Below is a small trained network, with its code and all its weights. Each question gives an input and a target symbol and asks what happens when units are switched off, that is, made to give their printed mean instead of their output.

import numpy as np


def w(rows, s, z=0):
    codes = np.array(rows[::2]) - 128.0
    scale = np.full(codes.shape[1], s)
    scale[-1] = z or s
    return codes * scale


def f(y):
    return y / 2 * (1 + np.tanh(0.7978845608 * (y + 0.044715 * y**3)))


def softmax(a):
    e = np.exp(a - a.max(-1, keepdims=True))
    return e / e.sum(-1, keepdims=True)


def log_softmax(a):
    a = a - a.max(-1, keepdims=True)
    return a - np.log(np.exp(a).sum(-1, keepdims=True))


def net(x, mask):
    ids = ['αημξψω'.index(c) for c in x.split()]
    T = len(ids)
    res = E[ids] + P[:T]
    r = res
    for j in range(2):
        rows = slice(4 * j, 4 * j + 4)
        q, k, v = (r @ M[0][rows].T for M in (Q, K, V))
        z = softmax(np.where(np.tri(T) > 0, q @ k.T / 4**0.5, -1e9)) @ v
        o = O[0][rows]
        res = res + np.where(mask[j], z, o[:, -1]) @ o[:, :-1]
    y = f(res @ A[0][:, :-1].T + A[0][:, -1])
    res = res + np.where(mask[2:6], y, B[0][:, -1]) @ B[0][:, :-1]
    return log_softmax(res[-1] @ U[:, :-1].T + U[:, -1])


Q, K, V, O, A, B = {}, {}, {}, {}, {}, {}
E = w([
[171,106,110,188,4,64,128],'α',
[192,64,142,59,64,150,113],'η',
[160,122,80,148,83,213,100],'μ',
[219,145,139,117,183,114,172],'ξ',
[143,100,140,131,95,104,182],'ψ',
[205,134,62,89,150,88,92],'ω',
],0.015)
P = w([
[108,47,100,137,186,150,206],'0',
[95,106,145,184,168,81,59],'1',
[253,165,142,100,65,100,144],'2',
[47,171,93,126,140,165,215],'3',
[93,137,110,171,141,104,86],'4',
[232,183,132,103,67,118,141],'5',
[116,26,62,127,167,136,143],'6',
],0.016)
Q[0] = w([
[83,220,142,93,87,118,138],'H1',
[111,180,152,103,158,151,192],'H1',
[117,130,144,140,153,132,53],'H1',
[190,204,72,150,87,141,176],'H1',
[107,46,113,100,173,90,118],'H2',
[134,74,97,146,111,124,119],'H2',
[108,93,74,133,144,116,225],'H2',
[247,175,120,122,82,123,169],'H2',
],0.013)
K[0] = w([
[225,1,135,186,122,90,81],'H1',
[174,37,146,116,153,128,155],'H1',
[141,230,125,98,97,84,22],'H1',
[118,41,41,136,180,110,144],'H1',
[91,193,139,99,110,70,150],'H2',
[73,174,94,64,132,148,143],'H2',
[98,139,95,172,132,98,199],'H2',
[171,62,108,94,211,177,152],'H2',
],0.011)
V[0] = w([
[104,88,245,77,98,186,142],'H1',
[163,153,95,134,221,170,146],'H1',
[70,131,174,205,148,112,228],'H1',
[155,73,162,68,158,54,172],'H1',
[62,82,106,196,82,154,112],'H2',
[137,158,50,135,125,121,93],'H2',
[117,105,85,138,60,81,118],'H2',
[137,107,68,77,98,136,34],'H2',
],0.011)
O[0] = w([
[119,174,65,110,115,164,42,147],'H1',
[137,92,162,58,202,170,166,176],'H1',
[106,156,208,127,145,125,104,161],'H1',
[154,47,132,82,120,93,84,254],'H1',
[114,252,157,71,158,111,147,110],'H2',
[100,80,110,131,160,63,150,85],'H2',
[114,177,83,131,144,68,121,130],'H2',
[134,154,133,208,206,75,165,104],'H2',
],0.012,0.008)
A[0] = w([
[194,162,116,104,82,94,69,2],'N1',
[49,132,136,36,239,161,38,125],'N2',
[227,254,179,123,118,133,55,42],'N3',
[40,124,127,173,134,77,87,169],'N4',
],0.0068,0.0076)
B[0] = w([
[144,186,76,247,176,223,199,237],'N1',
[144,70,212,218,57,149,115,254],'N2',
[11,111,215,138,38,68,229,242],'N3',
[2,64,24,57,56,251,110,182],'N4',
],0.0097,0.0045)
U = w([
[43,72,182,170,76,139,194,2],'α',
[159,128,89,85,106,138,110,186],'η',
[150,167,128,159,122,200,254,146],'μ',
[134,145,255,213,119,40,67,203],'ξ',
[64,142,173,40,99,46,151,156],'ψ',
[122,84,108,94,116,74,235,16],'ω',
],0.0079,0.0069)

Each question gives the input, a string of symbols that net reads in full, and the target symbol t.
The units are the heads (4 rows each of Q, K, V and O) and the neurons (one row each of A and B). Each row of codes is followed by its name. A weight is (code - 128) times the scale printed after its matrix; where a second scale follows, it is the last column's (O, A, B and U).
mask holds one flag per unit, heads first, then neurons. A switched-off unit (its flag False) gives its mean, the last column of its rows in O or B, instead of its output. The means were averaged over made-up inputs and are rounded, as every weight is.
A unit's drop is (log p(t) with every unit on - log p(t) with that unit switched off) / (log p(t) with every unit on - log p(t) with every unit switched off).
The circuit of an input: a set's keep is (log p(t) with only the set's units on - log p(t) with every unit switched off) / (log p(t) with every unit on - log p(t) with every unit switched off). Starting from all 6 units, units are removed one at a time, each time the one whose removal leaves the highest keep (on an exact tie, the one counted first), for as long as the keep stays at least 0.8.
units of the circuit, in order: the units of the circuit, biggest drop first
k most important neurons: the k neurons with the biggest drops, biggest first
which heads matter: for each layer, one digit per head in row order, 1 if its drop is at least 0.15 and else 0, layers parted by /
drop of u: that unit's drop, to one decimal
input ξ η η ω, target α: units of the circuit, in order	(H1 N2)
input η ξ ψ, target μ: units of the circuit, in order	(N1 H1 H2)
input η ξ ξ η η ψ α, target η: units of the circuit, in order	(H1 N3)
input α η η η, target ψ: units of the circuit, in order	(H2 N1)
input ψ α ξ, target α: 3 most important neurons	(N3 N1 N2)
input η α α ψ η α η, target ξ: 2 most important neurons	(N2 N4)
input μ ξ ω, target ψ: most important neuron	(N3)
input η η α ξ α η ξ, target α: units of the circuit, in order	(H1 H2)
input α α ω ξ, target ψ: which heads matter	11
input μ ξ α, target ψ: 3 most important neurons	(N3 N2 N1)
input ξ η μ ω ξ η ξ, target ω: units of the circuit, in order	(H1 H2 N2)
input ψ ξ η η, target ξ: units of the circuit, in order	(H1 N2)
input η ω ω η ω ξ ξ, target η: 3 most important neurons	(N3 N1 N2)
input ξ ξ μ ω α η ω, target ω: units of the circuit, in order	(H1 H2)
input μ η α ξ ξ ξ, target ψ: units of the circuit, in order	(N3 H2)
input η η η μ, target η: 2 most important neurons	(N3 N1)
input η ξ η η α α, target μ: most important neuron	(N1)
input η ω ξ μ ξ, target μ: 2 most important neurons	(N2 N3)
input η η η ω, target η: drop of H2	0.0
input α η μ, target ξ: units of the circuit, in order	(H1)
input ξ α η ψ ξ μ α, target ξ: drop of N3	0.1
